Each row has a name. Each question is about the rows just above it.

Columns, left to right: Y A H L
J_403: [157 108 136 109]
J_486: [149 107  58 136]
J_513: [165 161 130 135]
J_510: [149 108  77 114]
J_664: [148 107  58 100]
J_76: [157 108  81 109]
The rest of the row after [149 108]: : [ 77 114]
Go on from [149 107  58] to the end of its row. : [136]
Go on from [148 107] to the end of its row. : [ 58 100]
[165 149 148] is in which column, read top down? : Y
[109 136] is in which column, read top down? : L

Columns, left to right: N D P G V B W F T
J_664: [143 120 109 132  61  90 164 160 191]
J_158: [143 120 110 120 183 145 142 193 128]
J_76: [153 144 122 125 140 104 159 148 131]
Which column holds [191 128] top down? : T
[109 110] is in which column, read top down? : P
[193 148] is in which column, read top down? : F
Go on from [143 120 109] to the end of its row. : [132  61  90 164 160 191]

Columns, left to right: M C R S
J_158: [192 176 104 182]
J_297: [192 177 171 104]
J_510: [192 177 171 103]
Which column holds [177 177] top down? : C
Which column holds this, read top down? [176 177] : C
After [176 104], its row goes on with : [182]
After [192 176], its row goes on with : [104 182]
Whose row is [192 176 104 182]? : J_158

Columns, left to right: fen fosez suraf Guviv bavis punu dilok kavi Gep
J_403: [131 136  78 167 129 129 197 100 165]
J_297: [151 131 122 143 126 121 120 147 106]
J_664: [146 130 130 171 101 158  85 101 166]
Which column holds this, read top down? [197 120] : dilok
Go on from [ 78 167] to the end of its row. : [129 129 197 100 165]
Which column holds [121 158] top down? : punu
Which column holds this, read top down? [165 106] : Gep

Columns, left to right: K J X E Q
J_486: [ 99 186  61 148 100]
J_513: [153 107 132 130 100]
J_766: [ 96 105 131 146 115]
J_517: [ 99 186  61  86 109]
J_158: [174 127 119 160 134]
Which row holds [ 96 105 131 146 115]? : J_766
Which column holds [132 131] top down? : X
Which column holds [130 146  86] top down? : E
[132 131  61] is in which column, read top down? : X
Which column holds this, read top down? [100 115] : Q

Columns, left to right: momaf Gurug Nit kal kado paro
J_486: [126 127 127  82 138 116]
J_510: [117 127 126  86 140 116]
J_76: [135 129 136 180 114 144]
J_158: [125 135 124 171 144 123]
J_513: [127 133 134 191 159 116]
Go on from [127 127] to the end of its row. : [ 82 138 116]
Which column holds this, read top down? [136 124 134] : Nit

Columns, left to right: Sovu Kipe rivu gesaf Tuzu solu
J_76: [ 85 150  98  75  92 139]
J_510: [113 126  82 138 154  88]
J_517: [ 78 129  86 120 153 105]
J_808: [ 87 122  88 135 147  69]
J_297: [ 85 150  98  75  92 165]
Which column holds [138 120 135] top down? : gesaf
Go on from [138 154] to the end of its row. : [88]

Columns, left to right: ros Vibak Dafar rerak
J_517: [135 114  67 189]
J_513: [165 135  59 207]
J_76: [172 135 111 121]
J_808: [160 126  91 139]
J_158: [169 137  76 129]
J_664: [147 123  81 154]
J_490: [132 106  91 120]
J_486: [181 145 112 133]
After [165 135], its row goes on with : [ 59 207]
Which column holds this, read top down? [169 147 132] : ros

Columns, left to right: konav vin lag kurad
J_664: [ 70 122 100 108]
J_297: [ 88 187  90  77]
J_76: [ 70 122 158  77]
J_486: [109 203  87  96]
J_517: [180 179 118 139]
J_510: [109 203  92 156]
J_403: [ 93 203 158 164]
J_490: [108 203 132 164]
J_158: [ 70 122  87 132]
After [187  90], its row goes on with : [77]
[ 70  88  70 109 180 109  93 108] is in which column, read top down? : konav

Columns, left to right: nufes Givu padog nizun
J_664: [134 114 189 143]
J_517: [133 114 189 123]
J_766: [134 114 188 143]
The rest of the row after [133 114 189]: : [123]
After [134 114 189], its row goes on with : [143]
Go on from [114 188] to the end of its row. : [143]

Columns, left to right: rad Diruk Beli sas
J_486: [120  93 129 159]
J_766: [125  95 127 146]
J_510: [114  60 120 191]
J_490: [124 103 133 145]
J_513: [123  96 127 156]
Which column holds this, read top down? [127 120 133] : Beli
After [ 96 127], its row goes on with : [156]

Columns, left to right: kiguk rog gima fola pip
J_403: [114 108 118 139 125]
J_513: [111 154 134 175 154]
J_766: [138 148 115 124 142]
J_297: [138 148 115 124 143]
J_76: [128 128 128 128 128]
J_808: [122 147 125  93 126]
J_490: [ 69 141 115 103 155]
J_158: [129 142  93 155 125]
J_517: [111  60 106 129 115]
J_510: [110 131 144 152 107]
J_664: [147 150 120 174 154]
J_486: [154  75 124 131 152]
Which column holds this, read top down? [125 154 142 143 128 126 155 125 115 107] : pip
Which column holds [115 128] top down? : gima
[125 115  93 106] is in which column, read top down? : gima
The rest of the row after [ 75 124]: : [131 152]
[139 175 124 124 128  93 103 155 129] is in which column, read top down? : fola
Which column holds [124 128] top down? : fola
After [118 139], its row goes on with : [125]

Columns, left to right: zep domun numal Reg fevas gibun sepi val vupak Risa
J_517: [143 139  79 149 140 126 171 154  73 107]
J_510: [137 158  91  96 131 118 128  95 153  99]
J_513: [135 123 121 142 191 125 162 150 127 108]
J_486: [151 120  78 149 149 120 127 139 117 152]
J_664: [142 126  86 141 164 143 118 147 177 148]
Which column holds this, read top down? [191 149] : fevas
Which column holds [107  99] top down? : Risa
The rest of the row after [158  91  96]: : [131 118 128  95 153  99]
Which column holds this, read top down? [ 91 121  78] : numal
Go on from [ 78 149] to the end of its row. : [149 120 127 139 117 152]
[120 143] is in which column, read top down? : gibun
Which column holds [162 127 118] top down? : sepi

Columns, left to right: detet kenif Mupi tof sozo kelub Sibut
J_76: [114 114 123  71 107 207  74]
J_486: [149 114 123  71 106 206  74]
J_510: [149 113 130 140 122 130 135]
Go on from [114 123  71 106] to the end of its row. : [206  74]
[106 122] is in which column, read top down? : sozo
After [149 114], its row goes on with : [123  71 106 206  74]
After [106 206], its row goes on with : [74]
[74 74] is in which column, read top down? : Sibut
[ 71 140] is in which column, read top down? : tof

Columns, left to right: fosi lakup duduf lis leda sodal Tika
J_403: [144 148 121 148 136 116  71]
J_486: [130 140 126 144 132 127 110]
J_766: [139 148 121 148 136 116  71]
Which column holds [148 144] top down? : lis
[121 126] is in which column, read top down? : duduf
Which row holds [144 148 121 148 136 116  71]? : J_403
[132 136] is in which column, read top down? : leda

Columns, left to right: ladol bel nibol zek taz bepi kudo ves
J_510: [165 106 133 100 176 103  77 119]
J_297: [108 175  84 168 162 110 112 166]
J_513: [108 175 159 172 162 110 112 127]
J_517: [104 137  84 169 191 102  77 148]
J_766: [108 175 159 172 152  92 147 120]
The rest of the row after [ 84 169]: : [191 102  77 148]
Which column holds this, read top down? [119 166] : ves
The rest of the row after [102  77]: : [148]
Which column holds [172 169 172] top down? : zek
[166 127 148] is in which column, read top down? : ves

Columns, left to right: gud Zif Debu nin
J_403: [133 155  76 115]
J_510: [ 98 156 100 130]
J_158: [ 87 178 128  96]
J_513: [ 97 137  64 173]
J_297: [107 129  74 171]
J_664: [ 92 160 164  99]
Go on from [133 155] to the end of its row. : [ 76 115]
Which column holds this, read top down? [ 76 100] : Debu

Columns, left to right: zed Mis mil Pobi vode
J_490: [187 122 140 140 173]
J_403: [188 122 140 127 174]
J_297: [ 67 146 105 120  80]
J_513: [ 87 121 133 134  90]
J_517: [ 56 142 136 156  64]
[122 122] is in which column, read top down? : Mis
After [187 122 140], its row goes on with : [140 173]

Columns, left to right: tapon dilu gib zevo Mopaf zotar Bami nake bulu govur
J_808: [141  61 147 144 125 174 148 147 173 140]
J_490: [161 138 102 124 112 174 148 146 173 140]
J_513: [140  61 150 126 163 122 105 110  78 147]
Go on from [124 112 174] to the end of its row. : [148 146 173 140]
The rest of the row after [141  61]: : [147 144 125 174 148 147 173 140]
The rest of the row after [144 125]: : [174 148 147 173 140]
[144 124] is in which column, read top down? : zevo
Which column holds this, read top down? [161 140] : tapon

Columns, left to right: zapa bef Vima Daf buza mezi
J_158: [ 82 130 148 122 120  59]
J_766: [ 55 107 184 133 116 133]
J_513: [131 130 123 126 127 101]
J_664: [ 55 107 184 133 132 133]
J_486: [182 139  91 127 137 132]
J_808: [175 134 101 127 119 157]
J_490: [ 82 125 148 121 120  59]
J_297: [142 130 120 127 131 132]
J_517: [131 130 123 127 139 133]
J_510: [ 54 108 185 132 122 132]
After [148 122], its row goes on with : [120  59]
Which column holds this, read top down? [130 130] : bef
Which column holds this, read top down? [157  59 132 133 132] : mezi
Go on from [122 120] to the end of its row. : [59]
[120 131 139] is in which column, read top down? : buza

Columns, left to right: bolim zuk Pugel Dodu Bab
J_486: [136 122 162 144 154]
J_808: [155 122  85 157 146]
J_297: [108 133 201 111 131]
J_766: [152 105 189 157 174]
J_158: [112 165  84 159 155]
J_403: [112 164  72 121 113]
[146 131 174] is in which column, read top down? : Bab
Which column holds [174 155 113] top down? : Bab
Which column holds this, read top down? [146 131 174 155 113] : Bab
Which column holds [ 85 201 189  84  72] top down? : Pugel
After [112 164], its row goes on with : [ 72 121 113]
Which column holds this, read top down? [152 112] : bolim
Which column holds [165 164] top down? : zuk

Columns, left to right: bote fosa vun Migo lafem Vul zuf kiz tokof kol
J_158: [128 196 106 121 128  64 175  64 158 172]
J_76: [ 76 157 104 154 172 184 184 150 156  74]
J_486: [133 201 157  61 114 180 109 160  78 104]
J_510: [153 190  76 175 178  69 162  62 141  59]
J_766: [146 155 103 127 136 136 170 200 159 103]
J_297: [158 130 163 158  69  75 155 124 118  58]
J_403: [113  60 161 154 106 150 110 184  68  79]
J_517: [146  65 124 181 121 102 175  63 135 141]
J_490: [159  88  66 191 114 102 175  63 135 140]
J_664: [163 170 173 197  94 157  62 166 179 176]
J_513: [ 66 121  92  92  80  99 199  75 141 143]
After [175  64], its row goes on with : [158 172]
Which column holds [136  75 150] top down? : Vul
Go on from [124 118] to the end of its row. : [58]

Columns, left to right: Bero tev boteg tife Revov zubiv lun videv
J_486: [128 119 163  94 104 105  77 143]
J_297: [129  67 132 173 144  67  85 117]
J_490: [128 119 163  74 102 119 177 154]
J_403: [176  67 133  94 104 105  77 144]
Which column holds this, read top down? [77 85] : lun
Go on from [ 67 132] to the end of its row. : [173 144  67  85 117]
The rest of the row after [133  94 104]: : [105  77 144]
The rest of the row after [173 144  67]: : [ 85 117]
[143 117] is in which column, read top down? : videv

Columns, left to right: Bar zavik Pof roba dumus tok forez Bezim
J_510: [113 139 132 123  96 202 137 100]
J_76: [131 146 143 134 113 100 133  93]
J_490: [140 145 146 137 123 160 130  98]
J_808: [137 146 145 137 123 124 131  96]
J_664: [117 141 135 126  98 167 137  97]
J_517: [124 144 139 130 104 132 136  93]
J_486: [120 143 137 128 101 151 137  94]
J_766: [134 147 144 136 118 126 132  94]
J_158: [128 143 137 128 100 177 135  93]
After [145 137 123], its row goes on with : [124 131  96]
After [143 137 128 101], its row goes on with : [151 137  94]

Columns, left to right: subev gos lusis povig moma Lirar Vusob mabi Naki
J_297: [130 145 107  81 115 173 184 105 153]
J_766: [ 85  63 111 110 126  74 118  81 133]
J_490: [ 85  64 141  83 127  74 104 151 154]
J_486: [119 165  98 103 111 113 133 113 128]
The rest of the row after [127  74]: : [104 151 154]
Go on from [110 126  74] to the end of its row. : [118  81 133]
Which column holds this, read top down? [145  63] : gos
The rest of the row after [85 63]: : [111 110 126  74 118  81 133]
[ 81 151] is in which column, read top down? : mabi
Which column holds [110  83 103] top down? : povig
Which column holds [ 81 110] top down? : povig

Columns, left to right: bofo nibop guza guv tir kod pepo
J_510: [158 122 126  94 121 148 115]
J_517: [127 128 127 128 127 128 127]
J_297: [114 131 107 130 117 112 114]
J_766: [ 94 125 165 128 101 152 130]
J_513: [157 118 168 121 123 160 123]
J_403: [122 125 131 152  93 116  77]
J_486: [ 55 135 114 107  84 130 122]
J_808: [156 125 127 140 128 124 127]
J_490: [119 131  86 128  91  99  70]
J_664: [125 126 148 116 130 149 146]
J_76: [116 127 123  84 108 151 128]
J_158: [124 128 133 141 128 124 127]
Which column holds this, read top down? [158 127 114  94 157 122] : bofo
Go on from [ 84 130] to the end of its row. : [122]
Which column holds [114 130 123] top down? : pepo
Which column holds [127 114 130 123  77 122 127  70 146 128 127] top down? : pepo
The rest of the row after [ 84 108]: : [151 128]
[122  55] is in which column, read top down? : bofo

Columns, left to right: lig Tati Gopu kas zedov
J_664: [ 77 111 192 116 155]
J_490: [ 77 111 192  86 131]
J_510: [ 77 111 191 116 155]
The row with [ 77 111 191 116 155] is : J_510
Which column holds this, read top down? [ 86 116] : kas
Go on from [ 77 111 192 116] to the end of its row. : [155]
Go on from [ 77 111 191] to the end of its row. : [116 155]

Columns, left to right: bifa Gutez vupit petof pirip pudiz Gug
J_766: [124 135 134 119 137 125 134]
J_513: [ 57 156 128 125 125 173 134]
J_664: [130 115 129 143  88  85  93]
J_76: [117 117 122 109 126 141 131]
J_808: [141 127 134 126 149 133 131]
J_517: [121 138 127 141 106 172 134]
J_297: [147 136 151 128 130 113 119]
J_486: [106 114 114 109 125 101 133]
J_158: [134 105 155 109 125 100 150]
J_510: [121 105 155 129 157 141 143]
Go on from [105 155 109 125] to the end of its row. : [100 150]
Go on from [156 128] to the end of its row. : [125 125 173 134]
[131 134 119 133 150] is in which column, read top down? : Gug
Which column holds [125  88 126 149 106 130] top down? : pirip
The rest of the row after [109 126]: : [141 131]
After [134 126], its row goes on with : [149 133 131]
[119 125 143 109 126 141] is in which column, read top down? : petof

Columns, left to right: tuv tos kuz toris Gibar
J_486: [124 121 104 123 114]
J_664: [148 189 143 134 185]
J_158: [111 123  89 120 162]
J_517: [121 132 130 129 150]
J_510: [196 193 130 163 149]
Which column holds this, read top down? [124 148 111 121] : tuv
Which column holds [123 134 120 129] top down? : toris
Which column holds [121 189 123 132] top down? : tos
Which column holds [114 185 162 150] top down? : Gibar

Columns, left to right: dovin vesu tas lapo zilom zuga gafos nuvad nakez
J_510: [146 138  95  63 168  80 114 161 173]
J_76: [115  99 111 108 133 158 154 165 150]
J_486: [122 137  90 149 147 126 100 131 109]
J_403: [146 138  95  63  89  80 114 161 173]
J_808: [124 124  82 155 150 105 125 125 122]
J_490: [ 94 105 110 106 124 129 168 165 110]
J_517: [128 127 135 133 128 126 128 125 128]
J_297: [115  99 111 108 133 158 154 165 116]
J_513: [ 92 155 117 157 148 139 123 133 173]
J_664: [111  81  88  95 102 161 130 157 143]
J_158: [110  82  88 134 132 105 124 125 138]
Which column holds this, read top down? [ 80 105 129 126 158 139] : zuga
Which column holds [154 100 114 125 168] top down? : gafos
The rest of the row after [ 95  63 168  80 114]: : [161 173]
The rest of the row after [105 124 125]: : [138]
Go on from [168  80 114 161] to the end of its row. : [173]
[111  90  95  82 110 135 111] is in which column, read top down? : tas
After [81 88], its row goes on with : [ 95 102 161 130 157 143]

Columns, left to right: meped Fuvot kegi pebe
J_158: [139 152 157 153]
J_403: [153 162 176 135]
J_76: [159 170 191 137]
J_766: [159 162 175 165]
J_297: [147 173 181 148]
[137 165 148] is in which column, read top down? : pebe
The rest of the row after [159 170 191]: : [137]
After [159 162], its row goes on with : [175 165]
After [162 176], its row goes on with : [135]

Columns, left to right: kef peg depi bal gok
J_486: [ 97  88  92 124 163]
J_403: [140  92  62 139 135]
J_517: [129  95  81 129 116]
J_76: [ 97  89 131 103 124]
J_297: [104  81 120 109 174]
J_766: [143 120  94 141 133]
After [97 89], its row goes on with : [131 103 124]
Which column holds this, read top down? [116 124 174 133] : gok
After [ 81 120 109], its row goes on with : [174]

Columns, left to right: solel rufe bogi bafug muzu Vabo sel
J_664: [170 109 112 187 139 119 128]
J_403: [121 160 129 164 117 111 128]
J_766: [125 141 116 189 138 119 128]
[139 117] is in which column, read top down? : muzu
Which column holds [121 125] top down? : solel
After [138 119], its row goes on with : [128]
Which column holds this, read top down? [160 141] : rufe

Columns, left to right: rof gal temat Duku Vimiz sumu rozer sen
J_808: [118 158  55 142  86 164 162 162]
J_664: [134 164 112 142  85 164  57 162]
J_766: [118 158 113 142  86 174  57 162]
After [142  86 164], its row goes on with : [162 162]
After [158  55 142], its row goes on with : [ 86 164 162 162]
The rest of the row after [112 142]: : [ 85 164  57 162]

Columns, left to right: zufid retif tetoz zusip
J_513: [114 140 113 132]
J_517: [151 144 101 131]
J_403: [175 126 102 125]
J_808: [102 119 187  86]
J_297: [175 128 102 125]
J_76: [101 119 102 110]
J_766: [ 96 154 112 187]
J_664: [146 140 116 110]
J_490: [102 153 112 187]
After [140 113], its row goes on with : [132]
After [144 101], its row goes on with : [131]
Which column holds [ 86 125 110] top down? : zusip
After [102 119], its row goes on with : [187  86]

Columns, left to right: fugom Zumo Vug vavi fugif
J_76: [119 137 127 108 130]
J_403: [119 137 115 135  83]
J_513: [102 153 116 135  83]
J_808: [119 137 115 136 160]
After [137 115 135], its row goes on with : [83]
Which column holds [127 115] top down? : Vug
[108 135] is in which column, read top down? : vavi
Go on from [153 116] to the end of its row. : [135  83]
Whose row is [119 137 115 135  83]? : J_403
After [102 153 116 135], its row goes on with : [83]

Columns, left to right: Rif zopav Bezet Nozil neku gipo
J_490: [150 122 123 119  58  78]
J_403: [ 68 100 135 184  96 141]
J_486: [153 112 138 137 156 173]
J_513: [110 177 123 116 103  93]
J_808: [106 126 147 159  52 122]
J_297: [184  90 107  83 144 119]
J_664: [119 115 115  96 166 129]
J_158: [120 115 115  96 166 184]
J_76: [137 133  75  98 125  77]
J_766: [110 177 123 117 103  79]
J_517: [166  86 137 113 168 120]
After [120 115 115  96 166], its row goes on with : [184]
The rest of the row after [110 177 123 116 103]: : [93]

